A =
0.9,0.9,1.0,0.4,0.9,0.9,0.9,0.8,1.0,0.9,0.3,1.0,0.2,0.2
-1.2,-0.7,-1.6,2.0,-1.4,-1.3,-1.4,-1.1,-1.2,-1.8,2.3,-1.4,2.3,1.9
0.4,0.4,0.4,0.7,0.4,0.4,0.3,0.4,0.4,0.3,0.7,0.4,0.7,0.6
1.3,1.0,1.4,0.0,1.3,1.3,1.3,1.2,1.3,1.5,-0.1,1.3,-0.2,-0.1
Indices start at 1.
row 1 col 1 => 0.9
row 2 col 2 => -0.7
row 3 col 12 => 0.4
row 3 col 8 => 0.4
row 3 col 2 => 0.4
row 3 col 7 => 0.3
row 2 col 9 => -1.2
row 1 col 12 => 1.0
row 2 col 1 => -1.2
row 3 col 10 => 0.3
row 2 col 12 => -1.4
row 4 col 10 => 1.5
row 1 col 8 => 0.8
row 2 col 13 => 2.3
row 4 col 8 => 1.2
row 1 col 13 => 0.2
row 4 col 2 => 1.0
row 3 col 4 => 0.7
row 1 col 7 => 0.9
row 3 col 5 => 0.4
row 2 col 14 => 1.9
row 1 col 10 => 0.9
row 2 col 4 => 2.0
row 1 col 4 => 0.4
row 3 col 3 => 0.4
row 4 col 1 => 1.3
row 2 col 11 => 2.3
row 4 col 7 => 1.3
row 4 col 12 => 1.3
row 2 col 5 => -1.4
row 1 col 9 => 1.0

M =
0.7,0.0,1.1,0.1,0.4,-0.1,0.0,0.9,0.3,0.1,-0.1,1.2,0.7,0.6,-0.1
0.0,-0.6,0.8,0.3,0.5,0.5,0.3,0.5,0.5,-0.2,0.4,0.9,1.1,0.1,-0.5
-0.1,0.1,0.1,-0.1,0.8,-0.1,0.2,0.4,0.2,-0.4,0.2,-0.1,0.3,0.2,0.3
0.3,0.4,0.8,0.1,0.4,0.1,-0.1,1.0,0.2,0.2,0.2,0.8,0.4,0.8,0.3
0.1,-0.6,0.9,0.6,0.0,-0.1,0.0,0.2,0.0,0.3,-0.4,1.9,0.7,0.6,-0.6
-0.7,-1.9,1.0,0.2,-1.5,0.2,-0.8,-0.4,-0.4,0.6,-1.2,2.7,0.7,-0.2,-2.3
0.0,-0.7,1.9,0.7,0.5,0.0,-0.3,1.3,0.0,0.3,-0.4,2.4,1.2,1.2,-0.4
0.4,0.4,1.5,0.3,0.9,1.1,-0.1,1.8,0.8,-0.2,1.1,0.3,0.9,0.6,0.5
-1.7,-0.8,-2.2,-2.1,-1.1,-1.5,-0.5,-1.5,-1.4,-0.8,-1.1,-2.0,-1.1,-1.3,-1.2
-2.8,-1.9,-1.8,-2.6,-0.9,-2.0,-0.4,-1.2,-1.7,-1.0,-1.5,-1.6,-0.2,-1.3,-1.8
-0.5,-1.5,0.7,0.5,1.3,-1.2,-0.3,0.1,-0.4,-2.1,-0.6,-0.7,0.3,-0.2,0.3
Indices start at 1.
row 1 col 1 -> 0.7
row 4 col 8 -> 1.0
row 7 col 5 -> 0.5
row 3 col 9 -> 0.2
row 10 col 4 -> -2.6
row 2 col 13 -> 1.1
row 3 col 6 -> -0.1
row 1 col 4 -> 0.1
row 2 col 10 -> -0.2
row 5 col 12 -> 1.9
row 10 col 9 -> -1.7
row 3 col 15 -> 0.3
row 11 col 9 -> -0.4
row 2 col 5 -> 0.5
row 3 col 11 -> 0.2
row 9 col 7 -> -0.5
row 7 col 4 -> 0.7
row 11 col 2 -> -1.5
row 3 col 14 -> 0.2
row 4 col 15 -> 0.3
row 11 col 12 -> -0.7
row 3 col 2 -> 0.1
row 2 col 8 -> 0.5
row 5 col 1 -> 0.1
row 5 col 13 -> 0.7
row 9 col 12 -> -2.0
row 5 col 14 -> 0.6
row 7 col 8 -> 1.3
row 4 col 9 -> 0.2
row 4 col 13 -> 0.4
row 5 col 11 -> -0.4
row 2 col 7 -> 0.3
row 8 col 12 -> 0.3
row 5 col 2 -> -0.6
row 10 col 12 -> -1.6
row 3 col 1 -> -0.1

grid =
[[ -65.53 -219.92  -94.88 -104.36]
 [-139.07  -61.41 -159.14  -78.75]
 [ -80.97  -16.76 -210.51  -39.24]
 [ -86.73 -169.39   26.79  -91.32]
 [ -49.94  -76.28 -128.51 -235.71]
 [ -68.27 -104.80 -142.54 -166.80]
 [-111.17   -5.19   84.18 -105.58]
 [-221.00 -167.95 -256.13  -43.68]
 [-127.95   41.20 -104.05 -155.23]
 [ -86.68  216.23    8.20 -127.38]
 [ -43.06   10.26 -264.22  114.29]]
Rows and columns are counted from 1.
(1, 1)	-65.53
(4, 3)	26.79
(7, 4)	-105.58
(11, 3)	-264.22
(7, 1)	-111.17
(10, 2)	216.23
(10, 4)	-127.38
(11, 2)	10.26
(11, 1)	-43.06
(10, 3)	8.20
(6, 3)	-142.54
(5, 1)	-49.94
(6, 1)	-68.27
(4, 2)	-169.39
(6, 2)	-104.80
(4, 1)	-86.73
(5, 3)	-128.51
(3, 1)	-80.97
(3, 2)	-16.76
(3, 3)	-210.51
(3, 4)	-39.24
(9, 4)	-155.23
(5, 4)	-235.71
(2, 1)	-139.07
(8, 3)	-256.13
(5, 2)	-76.28

x =
+1.79, +0.74, +2.22, +1.25, +2.17, +1.45, -1.50, +2.35, +0.47, -3.37, +0.37, -1.06
+0.92, +1.51, +2.22, +1.61, +2.32, +1.60, -0.85, +2.20, +0.38, -1.97, +0.61, -0.83
+0.10, +1.41, +2.35, +2.05, +2.55, +1.87, -0.96, +2.66, -0.15, -1.17, +0.16, -1.06
-2.77, -0.20, +2.44, +4.70, +3.29, +3.96, -0.58, +3.56, -1.63, -0.98, -1.84, -1.44
-0.37, +0.74, +2.10, +1.56, +2.24, +1.66, -0.52, +1.95, +0.09, -0.61, -0.04, -0.48
+6.27, +1.09, -3.08, -3.87, -3.62, -1.95, +2.25, -6.95, +6.91, +0.56, +4.17, +4.08
+2.55, +1.44, +3.55, +1.77, +3.40, +2.37, -1.11, +2.58, +1.58, -5.14, +1.18, -0.54
+4.24, +1.59, +4.34, +1.46, +4.00, +2.57, -1.38, +2.55, +2.84, -5.97, +1.81, -0.23
+1.46, +2.19, +2.62, +1.20, +2.53, +1.49, -0.63, +2.08, +1.03, -3.53, +1.52, -0.49
+1.50, +1.80, +2.85, +1.76, +2.89, +1.83, -1.53, +2.98, +0.52, -2.10, +0.71, -1.22
Rows and columns are counted from 1.
row 1 col 1 => +1.79
row 8 col 4 => +1.46
row 4 col 11 => -1.84
row 9 col 12 => -0.49
row 9 col 8 => +2.08
row 3 col 11 => +0.16
row 7 col 5 => +3.40
row 7 col 7 => -1.11
row 3 col 5 => +2.55
row 2 col 4 => +1.61
row 4 col 3 => +2.44
row 1 col 5 => +2.17
row 9 col 7 => -0.63
row 8 col 9 => +2.84
row 7 col 12 => -0.54
row 5 col 8 => +1.95
row 5 col 9 => +0.09
row 4 col 6 => +3.96
row 5 col 11 => -0.04
row 8 col 2 => +1.59
row 7 col 1 => +2.55
row 10 col 12 => -1.22
row 5 col 7 => -0.52
row 9 col 2 => +2.19
row 5 col 12 => -0.48
row 3 col 4 => +2.05
row 1 col 12 => -1.06
row 2 col 11 => +0.61
row 6 col 6 => -1.95
row 6 col 11 => +4.17
row 9 col 1 => +1.46
row 1 col 9 => +0.47
row 7 col 6 => +2.37
row 10 col 8 => +2.98
